Below are the code and all the weights of a small trained network. Each question names an input and a class and asks about switching units off, where a switched-off unit gives its printed mean instead of its output.

import numpy as np


def w(rows, s, z=0):
    codes = np.array(rows[::2]) - 128.0
    scale = np.full(codes.shape[1], s)
    scale[-1] = z or s
    return codes * scale


def f(y):
    return np.maximum(y, 0)


def log_softmax(a):
    a = a - a.max(-1, keepdims=True)
    return a - np.log(np.exp(a).sum(-1, keepdims=True))


def net(x, mask):
    res = np.array(x, float).reshape(1, 4) / 4 @ E
    y = f(res @ A[0][:, :-1].T + A[0][:, -1])
    res = res + np.where(mask, y, B[0][:, -1]) @ B[0][:, :-1]
    return log_softmax(res[-1] @ U[:, :-1].T + U[:, -1])


A, B = {}, {}
E = w([
[123,154,62,160,108,155,137,158,200,100,82,161],'x0',
[87,160,149,158,156,201,68,63,161,122,162,121],'x1',
[130,187,119,58,113,95,135,181,111,54,126,92],'x2',
[130,116,131,9,27,126,77,118,84,76,135,124],'x3',
],0.016)
A[0] = w([
[60,179,125,190,171,192,142,85,216,173,124,132,111],'n1',
[145,67,160,112,99,74,179,105,77,42,90,124,74],'n2',
[137,159,152,20,80,117,24,72,42,118,203,40,245],'n3',
[148,128,113,129,188,165,148,66,158,124,120,148,252],'n4',
[102,159,194,177,246,116,156,91,137,133,127,2,210],'n5',
[135,3,106,93,181,117,75,78,100,210,140,134,125],'n6',
[79,177,112,142,192,129,153,154,116,131,172,140,77],'n7',
[159,121,137,131,166,48,247,125,107,172,93,81,240],'n8',
[185,134,101,126,169,75,168,163,144,122,59,134,189],'n9',
[133,38,193,132,166,138,115,112,133,235,169,140,168],'n10',
],0.0091,0.0033)
B[0] = w([
[7,120,116,169,203,106,98,102,120,102,101,155,226],'n1',
[69,188,197,122,147,46,82,178,123,124,49,87,176],'n2',
[42,137,33,128,134,73,140,161,85,1,41,157,250],'n3',
[75,133,130,119,224,133,163,182,92,157,98,120,180],'n4',
[120,206,207,171,217,138,90,157,99,173,133,113,217],'n5',
[149,119,139,159,95,100,161,110,99,135,158,67,187],'n6',
[177,152,154,175,183,123,122,141,126,87,177,48,163],'n7',
[136,138,42,148,82,141,166,101,67,145,137,70,201],'n8',
[118,137,3,85,108,73,168,120,108,151,173,37,182],'n9',
[184,96,150,183,101,130,231,51,62,231,199,127,206],'n10',
],0.0092,0.022)
U = w([
[166,121,86,131,20,123,179,154,84,136,157,73,192],'0',
[164,88,155,44,48,82,144,169,150,57,117,164,83],'1',
[39,153,152,141,162,112,78,202,92,14,76,137,209],'2',
[186,144,255,190,153,167,139,125,70,197,182,106,110],'3',
[232,151,164,84,131,122,62,107,169,156,164,191,26],'4',
[178,84,236,83,76,131,98,189,181,146,225,149,4],'5',
[111,124,161,157,170,152,120,79,155,159,147,210,4],'6',
],0.0078,0.0029)

Each question gives the input, the list of numbers given to net, and the class t.
The units are the neurons (one row each of A and B). Each row of codes is followed by its name. A weight is (code - 128) times the scale printed after its matrix; where a second scale follows, it is the last column's (A, B and U).
mask holds one flag per neuron, in row order. A switched-off neuron (its flag False) gives its mean, the last column of its row in B, instead of its output. The means were averaged over made-up inputs and are rounded, as every weight is.
A unit's drop is (log p(t) with every unit on - log p(t) with that unit switched off) / (log p(t) with every unit on - log p(t) with every unit switched off).
The circuit of an input: a set's keep is (log p(t) with only the set's units on - log p(t) with every unit switched off) / (log p(t) with every unit on - log p(t) with every unit switched off). Starting from all 10 units, units are removed one at a time, each time the one whose removal leaves the highest keep (on an exact tie, the one counted first), for as long as the keep stays at least 0.8.
circuit, biggest first: the units of the circuit, biggest drop first
unit that matters most: the unit with the biggest drop
top k neurons: the k neurons with the biggest drops, biggest first
drop when u is switched off: that unit's drop, to one decimal
input [4,2,-7,0], class 6: circuit, biggest first -> [n1 n3]
input [-4,-8,5,-2], class 0: unit that matters most -> n8
input [7,-3,-7,-6], class 6: circuit, biggest first -> [n3 n1]
input [5,4,-8,-3], class 6: top 2 neurons -> [n1 n3]
input [6,4,-7,-8], class 3: top 3 neurons -> [n3 n10 n5]
input [-4,-7,7,-1], class 0: top 3 neurons -> [n8 n1 n9]
input [1,4,-7,1], class 3: top 3 neurons -> [n3 n10 n6]
input [-4,-1,8,-8], class 3: top 2 neurons -> [n5 n3]
input [6,-5,-7,6], class 0: top 2 neurons -> [n3 n1]
input [7,-5,0,3], class 0: top 3 neurons -> [n3 n1 n9]
input [4,-2,5,-5], class 0: top 2 neurons -> [n3 n9]
input [3,-4,-1,3], class 0: top 3 neurons -> [n3 n1 n5]
input [6,-4,3,-6], class 0: top 2 neurons -> [n9 n3]
input [-5,-7,-1,-3], class 0: unit that matters most -> n8
input [-3,-3,2,-5], class 3: top 2 neurons -> [n3 n5]
input [4,-1,5,-1], class 0: top 2 neurons -> [n3 n1]
input [0,1,-8,-2], class 3: drop when n8 is switched off -> 0.0
input [3,-4,-6,-5], class 3: drop when n3 is switched off -> 1.0
input [3,-3,-5,-1], class 0: drop when n5 is switched off -> 0.5
input [5,1,-6,-3], class 6: unit that matters most -> n3
input [-3,0,-6,2], class 3: drop when n9 is switched off -> 0.3
